Below is a small trained network, with its code and all its weights. Each question gives an input and a target symbol and asks what happens when units are switched off, that is, made to give their printed mean instead of their output.

import numpy as np


def w(rows, s, z=0):
    codes = np.array(rows[::2]) - 128.0
    scale = np.full(codes.shape[1], s)
    scale[-1] = z or s
    return codes * scale


def f(y):
    return y / 2 * (1 + np.tanh(0.7978845608 * (y + 0.044715 * y**3)))


def softmax(a):
    e = np.exp(a - a.max(-1, keepdims=True))
    return e / e.sum(-1, keepdims=True)


def log_softmax(a):
    a = a - a.max(-1, keepdims=True)
    return a - np.log(np.exp(a).sum(-1, keepdims=True))


def net(x, mask):
    ids = ['ΘΨαεζσ'.index(c) for c in x.split()]
    T = len(ids)
    res = E[ids] + P[:T]
    r = res
    for j in range(3):
        rows = slice(2 * j, 2 * j + 2)
        q, k, v = (r @ M[0][rows].T for M in (Q, K, V))
        z = softmax(np.where(np.tri(T) > 0, q @ k.T / 2**0.5, -1e9)) @ v
        o = O[0][rows]
        res = res + np.where(mask[j], z, o[:, -1]) @ o[:, :-1]
    y = f(res @ A[0][:, :-1].T + A[0][:, -1])
    res = res + np.where(mask[3:11], y, B[0][:, -1]) @ B[0][:, :-1]
    return log_softmax(res[-1] @ U[:, :-1].T + U[:, -1])


Q, K, V, O, A, B = {}, {}, {}, {}, {}, {}
E = w([
[204,207,187,98,92,55],'Θ',
[120,87,129,116,52,191],'Ψ',
[2,82,204,18,123,106],'α',
[158,108,170,251,97,125],'ε',
[63,105,164,231,139,51],'ζ',
[110,86,72,79,36,10],'σ',
],0.0094)
P = w([
[129,204,127,121,81,142],'0',
[42,68,134,151,211,176],'1',
[140,71,102,189,223,78],'2',
[171,255,175,134,65,101],'3',
[35,58,140,158,213,196],'4',
[164,50,119,166,203,57],'5',
[160,250,190,129,51,110],'6',
[63,101,134,173,229,194],'7',
[154,60,129,149,216,37],'8',
[196,160,229,59,69,122],'9',
[62,103,120,175,222,194],'10',
[171,48,125,158,195,23],'11',
],0.007)
Q[0] = w([
[81,69,66,124,192,150],'H0',
[92,125,111,182,154,214],'H0',
[175,166,83,82,194,155],'H1',
[169,126,111,217,154,111],'H1',
[69,184,254,150,89,124],'H2',
[206,203,147,96,139,125],'H2',
],0.0085)
K[0] = w([
[79,72,23,140,177,128],'H0',
[156,144,120,181,112,25],'H0',
[2,86,108,166,205,179],'H1',
[88,84,129,62,80,175],'H1',
[67,234,139,143,38,229],'H2',
[98,70,46,148,197,208],'H2',
],0.0069)
V[0] = w([
[77,52,120,142,176,153],'H0',
[151,51,151,150,154,219],'H0',
[156,221,131,118,90,181],'H1',
[25,124,170,125,230,169],'H1',
[147,35,62,34,136,128],'H2',
[191,64,64,109,161,2],'H2',
],0.0071)
O[0] = w([
[80,61,42,76,106,91,80],'H0',
[138,74,1,188,119,121,21],'H0',
[146,197,120,206,61,86,126],'H1',
[76,87,194,91,33,233,26],'H1',
[240,90,79,31,163,191,2],'H2',
[123,111,176,19,235,116,146],'H2',
],0.0055,0.0028)
A[0] = w([
[139,38,71,132,250,86,154],'N0',
[106,176,117,36,27,62,158],'N1',
[111,85,98,114,157,206,54],'N2',
[120,58,136,125,252,124,160],'N3',
[57,92,78,51,211,179,163],'N4',
[252,226,96,87,30,138,255],'N5',
[102,71,130,213,203,221,69],'N6',
[163,168,142,118,31,254,88],'N7',
],0.0073,0.0033)
B[0] = w([
[255,211,172,125,103,167,231],'N0',
[54,161,121,59,246,145,226],'N1',
[186,214,139,119,127,99,105],'N2',
[237,196,84,44,26,174,215],'N3',
[175,102,161,161,100,46,164],'N4',
[179,100,3,85,84,128,252],'N5',
[120,235,58,38,216,143,159],'N6',
[98,107,171,146,55,191,137],'N7',
],0.0072,0.004)
U = w([
[21,152,215,61,227,152,5],'Θ',
[107,63,79,111,59,208,196],'Ψ',
[62,74,24,82,226,71,162],'α',
[93,82,197,230,200,46,219],'ε',
[190,46,144,247,86,63,199],'ζ',
[254,216,166,54,138,152,4],'σ',
],0.0068,0.0029)

Each question gives the input, a string of symbols that net reads in full, and the target symbol t.
The units are the heads (2 rows each of Q, K, V and O) and the neurons (one row each of A and B). Each row of codes is followed by its name. A weight is (code - 128) times the scale printed after its matrix; where a second scale follows, it is the last column's (O, A, B and U).
mask holds one flag per unit, heads first, then neurons. A switched-off unit (its flag False) gives its mean, the last column of its rows in O or B, instead of its output. The means were averaged over made-up inputs and are rounded, as every weight is.
A unit's drop is (log p(t) with every unit on - log p(t) with that unit switched off) / (log p(t) with every unit on - log p(t) with every unit switched off).
The circuit of an input: a set's keep is (log p(t) with only the set's units on - log p(t) with every unit switched off) / (log p(t) with every unit on - log p(t) with every unit switched off). Starting from all 11 units, units are removed one at a time, each time the one whose removal leaves the highest keep (on an exact tie, the one counted first), for as long as the keep stays at least 0.8.
units of the circuit, in order: the units of the circuit, biggest drop first
unit that matters most: the unit with the biggest drop
top k neurons: the k neurons with the biggest drops, biggest first
which heads matter: for each layer, one digit per head in row order, 1 if its drop is at least 0.15 and else 0, layers parted by /
drop when u is switched off: that unit's drop, to one decimal
input Θ ε Θ ε α σ Θ Θ, target ε: top neuron -> N3
input σ ζ ε ε ζ ζ α α σ ε σ ζ, target σ: units of the circuit, in order -> N0, N3
input Θ σ Θ Θ Θ ε Θ σ, target ε: top 3 neurons -> N5, N6, N3
input σ σ σ Θ ε ζ σ Θ Ψ, target σ: which heads matter -> 011
input σ Θ Θ σ Θ ε, target σ: units of the circuit, in order -> H2, N3, N0
input ζ Θ Ψ Θ σ, target ε: units of the circuit, in order -> N5, H2, H1
input Ψ α Ψ ζ σ ε σ ζ α, target σ: top 2 neurons -> N3, N0
input Θ ζ σ, target σ: units of the circuit, in order -> H2, N0
input σ ε ε, target σ: top 3 neurons -> N0, N3, N6
input ζ σ σ ζ σ ζ, target σ: units of the circuit, in order -> N3, N0, H1
input α Θ α σ α α σ Ψ σ, target σ: units of the circuit, in order -> N0, H2
input Θ ζ ζ Θ α, target ε: top 2 neurons -> N4, N5
input σ Θ α Ψ ζ ζ Ψ Ψ ζ Ψ, target Ψ: top 2 neurons -> N7, N5
input Θ ζ Θ Θ Ψ Ψ Θ α, target ε: unit that matters most -> H2
input α Ψ Θ Θ Θ Θ Θ α α σ ζ α, target σ: top 2 neurons -> N0, N3
input ζ Θ ε ζ Ψ ζ Θ Θ, target ε: top 2 neurons -> N3, N0
input ε Ψ ε Θ ε Θ Θ ε ζ σ, target α: top 3 neurons -> N1, N5, N0
input Ψ ζ ε σ, target α: drop when H1 is switched off -> 0.0
input σ σ Ψ, target σ: drop when H2 is switched off -> 0.6
input ζ ε α Ψ, target Ψ: drop when N5 is switched off -> 0.2
